Below are the code and all the weights of a small trained network. Each question names an input and a target symbol and asks about switching units off, where a switched-off unit gives its printed mean instead of its output.

import numpy as np


def w(rows, s, z=0):
    codes = np.array(rows[::2]) - 128.0
    scale = np.full(codes.shape[1], s)
    scale[-1] = z or s
    return codes * scale


def norm(h):
    return h / np.sqrt((h * h).mean(-1, keepdims=True) + 1e-5)


def f(y):
    return np.maximum(y, 0)


def softmax(a):
    e = np.exp(a - a.max(-1, keepdims=True))
    return e / e.sum(-1, keepdims=True)


def log_softmax(a):
    a = a - a.max(-1, keepdims=True)
    return a - np.log(np.exp(a).sum(-1, keepdims=True))


def net(x, mask):
    ids = ['ΓΔαεηλμ'.index(c) for c in x.split()]
    T = len(ids)
    res = E[ids] + P[:T]
    u = 0
    for l in range(2):
        r = norm(res)
        for j in range(2):
            rows = slice(2 * j, 2 * j + 2)
            q, k, v = (r @ M[l][rows].T for M in (Q, K, V))
            z = softmax(np.where(np.tri(T) > 0, q @ k.T / 2**0.5, -1e9)) @ v
            o = O[l][rows]
            res = res + np.where(mask[u + j], z, o[:, -1]) @ o[:, :-1]
        u += 2
        y = f(norm(res) @ A[l][:, :-1].T + A[l][:, -1])
        res = res + np.where(mask[u : u + 4], y, B[l][:, -1]) @ B[l][:, :-1]
        u += 4
    return log_softmax(norm(res)[-1] @ U[:, :-1].T + U[:, -1])


Q, K, V, O, A, B = {}, {}, {}, {}, {}, {}
E = w([
[71,121,93,139,175],'Γ',
[129,125,119,241,251],'Δ',
[169,136,41,150,99],'α',
[144,160,77,139,88],'ε',
[79,180,122,194,171],'η',
[214,98,106,157,155],'λ',
[140,169,153,133,153],'μ',
],0.024)
P = w([
[70,113,154,191,147],'0',
[80,130,139,141,153],'1',
[89,133,132,96,145],'2',
[93,142,121,64,140],'3',
[103,149,110,35,131],'4',
[108,153,99,19,130],'5',
[106,162,79,3,118],'6',
],0.0073)
Q[0] = w([
[112,129,92,121,83],'0.h1',
[137,138,142,183,70],'0.h1',
[80,217,139,208,50],'0.h2',
[79,63,103,122,4],'0.h2',
],0.011)
K[0] = w([
[138,142,33,104,165],'0.h1',
[156,100,87,120,174],'0.h1',
[2,205,201,159,48],'0.h2',
[139,137,40,148,36],'0.h2',
],0.0095)
V[0] = w([
[148,161,95,102,105],'0.h1',
[112,46,99,230,103],'0.h1',
[144,63,254,59,136],'0.h2',
[57,183,202,89,140],'0.h2',
],0.0086)
O[0] = w([
[78,135,132,121,76,127],'0.h1',
[254,177,161,200,99,129],'0.h1',
[233,160,135,248,196,3],'0.h2',
[137,184,183,151,174,150],'0.h2',
],0.0069,0.0068)
A[0] = w([
[136,126,25,121,169,3],'0.n1',
[100,125,169,147,233,133],'0.n2',
[22,103,154,125,149,94],'0.n3',
[176,8,152,144,143,19],'0.n4',
],0.011,0.0015)
B[0] = w([
[243,112,174,166,94,179],'0.n1',
[22,151,119,109,75,255],'0.n2',
[188,53,178,114,178,212],'0.n3',
[1,41,171,88,169,151],'0.n4',
],0.0096,0.0088)
Q[1] = w([
[100,16,15,47,119],'1.h1',
[124,72,218,42,180],'1.h1',
[217,91,144,146,87],'1.h2',
[72,184,140,9,111],'1.h2',
],0.013)
K[1] = w([
[202,156,67,11,196],'1.h1',
[162,197,214,75,164],'1.h1',
[222,98,121,109,73],'1.h2',
[107,182,77,17,134],'1.h2',
],0.012)
V[1] = w([
[115,222,248,167,137],'1.h1',
[196,148,135,88,129],'1.h1',
[85,99,220,49,109],'1.h2',
[179,159,230,155,25],'1.h2',
],0.011)
O[1] = w([
[150,71,64,103,59,171],'1.h1',
[82,86,119,169,105,30],'1.h1',
[151,139,136,212,155,255],'1.h2',
[116,62,122,205,245,51],'1.h2',
],0.011,0.0064)
A[1] = w([
[130,211,125,255,126,126],'1.n1',
[180,198,127,163,143,110],'1.n2',
[164,131,175,139,95,88],'1.n3',
[208,136,130,157,181,1],'1.n4',
],0.02,0.0029)
B[1] = w([
[179,98,144,251,83,254],'1.n1',
[116,93,140,184,126,173],'1.n2',
[91,129,81,165,114,145],'1.n3',
[183,197,57,93,157,154],'1.n4',
],0.02,0.0058)
U = w([
[139,121,172,244,105,211],'Γ',
[103,214,145,54,55,120],'Δ',
[171,144,205,110,162,10],'α',
[166,140,212,112,161,4],'ε',
[159,125,231,98,164,74],'η',
[240,174,87,116,195,135],'λ',
[169,2,133,68,109,109],'μ',
],0.0091,0.0026)

Each question gives the input, a string of symbols that net reads in full, and the target symbol t.
The units are the heads (2 rows each of Q, K, V and O) and the neurons (one row each of A and B). Each row of codes is followed by its name. A weight is (code - 128) times the scale printed after its matrix; where a second scale follows, it is the last column's (O, A, B and U).
mask holds one flag per unit, layer by layer, with each layer's heads first. A switched-off unit (its flag False) gives its mean, the last column of its rows in O or B, instead of its output. The means were averaged over made-up inputs and are rounded, as every weight is.
A unit's drop is (log p(t) with every unit on - log p(t) with that unit switched off) / (log p(t) with every unit on - log p(t) with every unit switched off).
The circuit of an input: a set's keep is (log p(t) with only the set's units on - log p(t) with every unit switched off) / (log p(t) with every unit on - log p(t) with every unit switched off). Starting from all 12 units, units are removed one at a time, each time the one whose removal leaves the highest keep (on an exact tie, the one counted first), for as long as the keep stays at least 0.8.
units of the circuit, in order: the units of the circuit, biggest drop first
unit that matters most: the unit with the biggest drop
top k neurons: the k neurons with the biggest drops, biggest first
k most important neurons of layer l: the k neurons of layer l with the biggest drops, biggest first
which heads matter: for each layer, one digit per head in row order, 1 if its drop is at least 0.15 and else 0, layers parted by /
drop when u is switched off: that unit's drop, to one decimal
input η μ η λ, target μ: which heads matter => 00 / 00
input η η Γ λ, target λ: top 2 neurons => (0.n2, 1.n4)
input μ η μ η η Δ η, target Δ: which heads matter => 00 / 10
input Δ ε λ η λ λ μ, target Γ: unit that matters most => 1.h2
input α μ Γ Δ μ ε λ, target μ: top 3 neurons => (0.n4, 1.n1, 0.n3)
input μ η α μ Δ α, target Δ: top 3 neurons => (1.n1, 0.n3, 1.n4)
input η η Γ, target η: top 2 neurons => (0.n3, 1.n1)
input μ η η η λ η Γ, target λ: 3 most important neurons of layer 0 => (0.n2, 0.n3, 0.n4)
input Δ η η Δ Δ, target Δ: which heads matter => 00 / 11
input η η μ α Γ, target μ: units of the circuit, in order => (0.n3, 1.h1)
input μ μ μ Δ λ ε α, target Γ: top 2 neurons => (0.n4, 0.n1)
input η ε Γ η λ α μ, target Γ: top 4 neurons => (0.n1, 1.n2, 0.n3, 0.n2)
input α α η Γ Γ, target η: which heads matter => 00 / 10
input ε μ μ α α μ, target Δ: which heads matter => 11 / 10
input μ ε Γ Δ μ, target Δ: top neuron => (1.n1)
input ε μ ε, target Δ: which heads matter => 01 / 10
input μ α Γ λ λ, target λ: which heads matter => 01 / 10
input μ Γ α α μ Γ ε, target Γ: units of the circuit, in order => (1.h1, 1.n2)
input Δ α ε α μ μ Δ, target Δ: which heads matter => 10 / 01
input Δ μ μ η η λ ε, target Γ: which heads matter => 00 / 10
input λ λ Γ, target λ: 3 most important neurons of layer 0 => (0.n1, 0.n4, 0.n3)
input μ μ μ μ μ μ α, target Γ: 2 most important neurons of layer 0 => (0.n3, 0.n2)
input α Δ μ η Γ Δ η, target Δ: top 2 neurons => (0.n3, 1.n1)
input Γ α η μ Δ α, target Δ: drop when 1.n1 is switched off => 1.3
input μ ε ε, target Δ: drop when 0.h2 is switched off => 3.4
input Γ μ Γ, target μ: drop when 1.h1 is switched off => 0.7
